Below is a small trained network, with its code and all its weights. Each question gives an input and a target symbol and asks what happens when units are switched off, that is, made to give their printed mean instead of their output.

import numpy as np


def w(rows, s, z=0):
    codes = np.array(rows[::2]) - 128.0
    scale = np.full(codes.shape[1], s)
    scale[-1] = z or s
    return codes * scale


def norm(h):
    return h / np.sqrt((h * h).mean(-1, keepdims=True) + 1e-5)


def f(y):
    return y / 2 * (1 + np.tanh(0.7978845608 * (y + 0.044715 * y**3)))


def softmax(a):
    e = np.exp(a - a.max(-1, keepdims=True))
    return e / e.sum(-1, keepdims=True)


def log_softmax(a):
    a = a - a.max(-1, keepdims=True)
    return a - np.log(np.exp(a).sum(-1, keepdims=True))


def net(x, mask):
    ids = ['γεηθλμξσφψω'.index(c) for c in x.split()]
    T = len(ids)
    res = E[ids] + P[:T]
    r = norm(res)
    for j in range(2):
        rows = slice(2 * j, 2 * j + 2)
        q, k, v = (r @ M[0][rows].T for M in (Q, K, V))
        z = softmax(np.where(np.tri(T) > 0, q @ k.T / 2**0.5, -1e9)) @ v
        o = O[0][rows]
        res = res + np.where(mask[j], z, o[:, -1]) @ o[:, :-1]
    y = f(norm(res) @ A[0][:, :-1].T + A[0][:, -1])
    res = res + np.where(mask[2:6], y, B[0][:, -1]) @ B[0][:, :-1]
    return log_softmax(norm(res)[-1] @ U[:, :-1].T + U[:, -1])


Q, K, V, O, A, B = {}, {}, {}, {}, {}, {}
E = w([
[177,124,141,173,93,164],'γ',
[177,127,142,164,102,183],'ε',
[4,137,206,45,213,176],'η',
[178,130,141,171,100,178],'θ',
[146,67,114,40,106,117],'λ',
[189,62,108,180,84,75],'μ',
[105,81,106,188,174,83],'ξ',
[68,5,179,142,85,199],'σ',
[141,199,83,144,53,110],'φ',
[146,133,23,138,88,131],'ψ',
[116,200,134,140,96,30],'ω',
],0.012)
P = w([
[32,70,148,163,2,166],'0',
[39,80,139,146,27,146],'1',
[49,97,138,136,52,152],'2',
[83,87,141,153,57,142],'3',
[109,90,150,159,69,146],'4',
[112,101,144,149,89,147],'5',
[126,104,144,150,101,137],'6',
[135,107,146,147,119,149],'7',
[156,112,151,152,128,140],'8',
[162,123,143,153,143,137],'9',
[179,134,143,154,159,146],'10',
[196,150,139,151,182,154],'11',
[206,153,136,152,193,138],'12',
[212,119,162,190,189,162],'13',
],0.007)
Q[0] = w([
[86,222,209,76,196,109],'head 0',
[53,72,75,27,255,44],'head 0',
[135,107,163,56,132,47],'head 1',
[54,212,74,111,187,65],'head 1',
],0.0095)
K[0] = w([
[35,151,189,114,45,111],'head 0',
[58,1,161,95,44,164],'head 0',
[93,84,232,56,62,179],'head 1',
[23,117,152,196,3,132],'head 1',
],0.0071)
V[0] = w([
[175,167,101,80,73,79],'head 0',
[55,137,249,136,121,49],'head 0',
[66,206,106,218,133,141],'head 1',
[97,98,2,134,120,100],'head 1',
],0.0088)
O[0] = w([
[138,190,159,79,87,100,187],'head 0',
[141,226,149,155,221,166,14],'head 0',
[208,55,215,116,137,52,143],'head 1',
[255,119,53,83,152,88,253],'head 1',
],0.0099,0.0033)
A[0] = w([
[64,46,124,156,140,68,153],'neuron 0',
[157,149,128,162,2,62,152],'neuron 1',
[222,35,117,236,185,185,222],'neuron 2',
[177,231,182,206,204,31,2],'neuron 3',
],0.0067,0.0023)
B[0] = w([
[119,211,195,96,146,21,162],'neuron 0',
[130,102,174,162,198,234,254],'neuron 1',
[68,213,76,132,128,47,247],'neuron 2',
[139,254,111,57,11,155,175],'neuron 3',
],0.0096,0.0059)
U = w([
[117,131,161,147,114,117,66],'γ',
[91,116,157,152,108,100,107],'ε',
[93,112,177,118,226,131,253],'η',
[91,109,186,195,89,80,117],'θ',
[80,132,42,125,122,196,137],'λ',
[126,152,96,210,132,149,79],'μ',
[101,173,83,119,166,10,123],'ξ',
[83,134,138,178,108,120,112],'σ',
[194,115,210,166,139,215,84],'φ',
[186,55,122,97,85,110,169],'ψ',
[175,232,159,114,86,133,127],'ω',
],0.011,0.0057)

Each question gives the input, a string of symbols that net reads in full, and the target symbol t.
The units are the heads (2 rows each of Q, K, V and O) and the neurons (one row each of A and B). Each row of codes is followed by its name. A weight is (code - 128) times the scale printed after its matrix; where a second scale follows, it is the last column's (O, A, B and U).
mask holds one flag per unit, heads first, then neurons. A switched-off unit (its flag False) gives its mean, the last column of its rows in O or B, instead of its output. The means were averaged over made-up inputs and are rounded, as every weight is.
A unit's drop is (log p(t) with every unit on - log p(t) with that unit switched off) / (log p(t) with every unit on - log p(t) with every unit switched off).
The circuit of an input: a set's keep is (log p(t) with only the set's units on - log p(t) with every unit switched off) / (log p(t) with every unit on - log p(t) with every unit switched off). Starting from all 6 units, units are removed one at a time, each time the one whose removal leaves the highest keep (on an exact tie, the one counted first), for as long as the keep stays at least 0.8.
units of the circuit, in order: the units of the circuit, biggest drop first
most important unit: the unit with the biggest drop
k most important neurons: the k neurons with the biggest drops, biggest first
which heads matter: for each layer, one digit per head in row order, 1 if its drop is at least 0.15 and else 0, layers parted by /
drop when u is switched off: that unit's drop, to one decimal
input λ θ η σ η σ σ θ μ θ θ ε, target θ: units of the circuit, in order => (head 1; head 0)
input θ γ φ, target φ: which heads matter => 00
input ε γ ψ γ ε ψ ε ξ λ ξ σ μ, target ξ: 2 most important neurons => (neuron 2; neuron 3)
input μ ω μ, target μ: 2 most important neurons => (neuron 1; neuron 2)
input η φ ω ε ξ μ, target ξ: units of the circuit, in order => (neuron 2; head 0)
input γ σ ε μ η ξ ξ σ, target ξ: units of the circuit, in order => (neuron 2; head 0; neuron 1)
input ψ λ μ θ ψ γ θ φ ψ σ μ θ ξ γ, target ξ: which heads matter => 00
input μ γ μ γ, target μ: which heads matter => 10
input ε ω ψ θ θ ε η ε θ ω η μ ψ σ, target ψ: most important unit => head 0
input θ θ μ λ ξ γ, target ξ: which heads matter => 10
input θ φ φ λ ω η μ θ μ, target θ: units of the circuit, in order => (head 1; neuron 3)
input η σ θ φ ψ θ, target ψ: which heads matter => 11
input η θ γ σ θ θ γ, target θ: which heads matter => 11
input ω φ η μ θ, target μ: which heads matter => 10
input ξ λ θ μ γ, target μ: most important unit => neuron 2
input ω ψ θ θ ω ψ μ θ θ, target μ: which heads matter => 00
input ψ ξ φ ω θ μ λ λ θ, target λ: which heads matter => 01
input φ ε ε, target φ: 2 most important neurons => (neuron 1; neuron 0)
input θ ε μ θ ξ θ, target ξ: units of the circuit, in order => (neuron 2; head 0)
input θ ξ θ φ γ μ ξ η θ, target ξ: units of the circuit, in order => (neuron 2)
input λ γ ω ω ξ ε θ ψ φ θ φ, target φ: units of the circuit, in order => (neuron 1; neuron 2)
input μ σ ω θ ψ γ, target ψ: which heads matter => 11
input μ σ μ, target μ: units of the circuit, in order => (neuron 1; head 0; neuron 2)
input η ξ σ ω, target ω: 2 most important neurons => (neuron 3; neuron 2)
input ξ γ φ σ, target ξ: units of the circuit, in order => (head 0; neuron 2; neuron 1; neuron 0)
input ψ ε ε ε θ λ θ λ θ μ φ ω η θ, target ω: 2 most important neurons => (neuron 3; neuron 1)
input η ψ ψ η μ θ ψ γ, target ψ: units of the circuit, in order => (head 0)
input ω φ ε λ ε, target λ: drop when head 1 is switched off => 0.4
input θ θ λ ε λ θ σ ξ θ φ γ, target φ: drop when head 0 is switched off => 2.6
